Below are the code and all the weights of a small trained network. Each question names an input and a target symbol and asks about switching units off, where a switched-off unit gives its printed mean instead of its output.

import numpy as np


def w(rows, s, z=0):
    codes = np.array(rows[::2]) - 128.0
    scale = np.full(codes.shape[1], s)
    scale[-1] = z or s
    return codes * scale


def f(y):
    return y / 2 * (1 + np.tanh(0.7978845608 * (y + 0.044715 * y**3)))


def softmax(a):
    e = np.exp(a - a.max(-1, keepdims=True))
    return e / e.sum(-1, keepdims=True)


def log_softmax(a):
    a = a - a.max(-1, keepdims=True)
    return a - np.log(np.exp(a).sum(-1, keepdims=True))


def net(x, mask):
    ids = ['Λβηξπστφψ'.index(c) for c in x.split()]
    T = len(ids)
    res = E[ids] + P[:T]
    q, k, v = (res @ M[0].T for M in (Q, K, V))
    z = softmax(np.where(np.tri(T) > 0, q @ k.T / 2**0.5, -1e9)) @ v
    res = res + np.where(mask[0], z, O[0][:, -1]) @ O[0][:, :-1]
    y = f(res @ A[0][:, :-1].T + A[0][:, -1])
    res = res + np.where(mask[1:13], y, B[0][:, -1]) @ B[0][:, :-1]
    return log_softmax(res[-1] @ U[:, :-1].T + U[:, -1])


Q, K, V, O, A, B = {}, {}, {}, {}, {}, {}
E = w([
[121,122,134,208,131,97,146,55,124,94,39],'Λ',
[138,150,65,126,127,86,115,163,159,131,23],'β',
[247,90,174,71,77,173,195,158,42,186,73],'η',
[165,139,165,81,97,162,48,112,134,188,181],'ξ',
[94,140,122,103,126,124,155,165,220,113,73],'π',
[125,76,92,149,203,140,153,61,81,148,189],'σ',
[125,125,75,62,148,47,199,59,37,79,118],'τ',
[163,73,145,173,145,68,110,139,189,130,126],'φ',
[140,145,117,173,222,139,41,127,182,129,133],'ψ',
],0.012)
P = w([
[92,96,223,156,160,148,157,200,90,219,130],'0',
[179,3,145,61,155,115,66,63,144,152,84],'1',
[88,116,198,174,133,155,165,188,108,192,133],'2',
[203,61,96,56,154,120,67,78,161,110,99],'3',
[80,143,179,179,139,142,169,218,104,187,135],'4',
[209,115,73,92,154,119,41,75,145,97,99],'5',
[82,156,172,196,129,141,160,196,102,170,156],'6',
[186,155,43,94,166,118,51,65,150,91,119],'7',
[83,157,161,190,131,144,160,195,109,151,159],'8',
[179,209,17,111,177,102,67,47,152,82,142],'9',
],0.0076)
Q[0] = w([
[74,41,100,146,132,23,208,46,14,51,50],'H1',
[89,51,145,187,254,114,62,90,191,154,96],'H1',
],0.0081)
K[0] = w([
[94,96,87,167,173,83,191,105,2,62,71],'H1',
[52,114,93,224,253,92,95,126,183,111,151],'H1',
],0.0091)
V[0] = w([
[120,215,37,150,186,43,124,94,201,16,112],'H1',
[172,168,161,117,192,145,154,32,84,155,252],'H1',
],0.0043)
O[0] = w([
[174,49,249,78,179,128,150,110,106,254,84,4],'H1',
[61,57,123,193,69,109,176,153,201,150,20,245],'H1',
],0.0055,0.0022)
A[0] = w([
[73,161,199,189,214,205,157,175,171,152,139,116],'N1',
[69,134,214,174,131,184,219,105,56,179,128,112],'N2',
[172,54,171,166,136,185,113,122,106,196,122,253],'N3',
[162,83,246,165,68,111,208,220,124,161,159,157],'N4',
[1,182,197,52,101,146,218,214,137,119,157,167],'N5',
[148,98,37,105,181,99,48,79,71,54,172,169],'N6',
[177,86,183,46,160,164,113,100,17,231,217,140],'N7',
[18,144,127,114,86,132,157,142,94,162,236,204],'N8',
[118,193,116,156,70,56,118,153,166,147,47,105],'N9',
[51,190,253,214,75,137,54,168,109,146,123,101],'N10',
[111,179,114,161,112,222,125,236,51,198,143,120],'N11',
[103,61,158,190,161,183,155,185,154,142,236,136],'N12',
],0.0084,0.0043)
B[0] = w([
[113,165,179,85,81,177,202,109,206,71,184,187],'N1',
[145,175,153,148,209,195,192,57,81,153,118,179],'N2',
[148,141,116,57,125,83,122,153,156,146,73,254],'N3',
[149,110,97,255,150,113,101,178,79,90,211,170],'N4',
[15,89,125,156,193,174,82,217,136,86,62,158],'N5',
[130,208,128,144,86,200,176,105,132,73,158,252],'N6',
[126,92,138,87,125,26,99,223,179,167,32,178],'N7',
[75,54,160,79,188,137,104,139,14,168,161,185],'N8',
[203,75,166,100,173,141,117,108,159,180,114,164],'N9',
[47,186,129,160,49,127,58,61,130,219,135,176],'N10',
[177,98,57,43,87,171,76,95,165,66,138,182],'N11',
[186,67,209,66,73,115,158,125,176,96,203,199],'N12',
],0.0091,0.0053)
U = w([
[111,205,106,219,135,207,175,62,91,167,186,113],'Λ',
[167,57,113,62,154,10,91,184,207,206,1,254],'β',
[164,165,62,155,184,190,97,81,94,24,200,109],'η',
[80,59,130,86,94,115,57,102,96,199,147,64],'ξ',
[64,113,187,124,135,160,141,206,173,94,91,14],'π',
[182,53,197,55,167,202,175,112,94,159,164,8],'σ',
[73,136,152,116,182,53,126,187,32,167,99,103],'τ',
[145,90,174,192,103,46,135,199,130,145,173,117],'φ',
[174,165,124,63,104,170,133,47,212,30,137,121],'ψ',
],0.0078,0.0055)

Each question gives the input, a string of symbols that net reads in full, and the target symbol t.
The units are the heads (2 rows each of Q, K, V and O) and the neurons (one row each of A and B). Each row of codes is followed by its name. A weight is (code - 128) times the scale printed after its matrix; where a second scale follows, it is the last column's (O, A, B and U).
mask holds one flag per unit, heads first, then neurons. A switched-off unit (its flag False) gives its mean, the last column of its rows in O or B, instead of its output. The means were averaged over made-up inputs and are rounded, as every weight is.
A unit's drop is (log p(t) with every unit on - log p(t) with that unit switched off) / (log p(t) with every unit on - log p(t) with every unit switched off).
The circuit of an input: a set's keep is (log p(t) with only the set's units on - log p(t) with every unit switched off) / (log p(t) with every unit on - log p(t) with every unit switched off). Starting from the 12 units with the biggest drops (on a tie, the unit counted first), units are removed one at a time, each time the one whose removal leaves the highest keep (on an exact tie, the one counted first), for as long as the keep stays at least 0.8.
circuit, biggest first: the units of the circuit, biggest drop first
most important unit: the unit with the biggest drop
k most important neurons: the k neurons with the biggest drops, biggest first
drop when u is switched off: that unit's drop, to one decimal
input Λ σ ξ σ φ σ φ τ, target β: most important unit	H1
input σ ξ σ β σ φ σ σ, target Λ: circuit, biggest first	[N11 N6]
input φ η π φ, target ψ: circuit, biggest first	[N6 H1]
input φ ξ η η, target ψ: 2 most important neurons	[N8 N6]
input ξ π ξ σ Λ σ σ ξ, target η: circuit, biggest first	[H1 N12 N3]
input Λ τ β β σ ψ Λ, target Λ: circuit, biggest first	[N2 N10]
input σ φ φ η Λ σ σ β η σ, target Λ: 3 most important neurons	[N6 N11 N12]
input ψ β φ β, target ψ: 2 most important neurons	[N6 N7]
input σ π σ τ η ψ, target β: 2 most important neurons	[N3 N7]
input ξ β ξ π η σ, target β: circuit, biggest first	[H1 N7]
input φ σ η π φ π ψ π τ Λ, target β: 4 most important neurons	[N1 N2 N9 N4]
input ξ π σ η η, target η: 2 most important neurons	[N11 N4]
input σ σ ξ ξ ψ σ τ ξ η Λ, target β: 3 most important neurons	[N1 N9 N2]
input Λ Λ ξ σ, target β: circuit, biggest first	[N7]
input ξ σ β ψ φ Λ φ η, target β: 2 most important neurons	[N7 N1]
input σ Λ ξ π Λ τ φ ψ, target β: drop when N6 is switched off	-0.2
input φ σ τ β Λ Λ π η, target β: drop when N9 is switched off	0.0
input η ξ ξ σ σ, target σ: drop when N12 is switched off	0.3
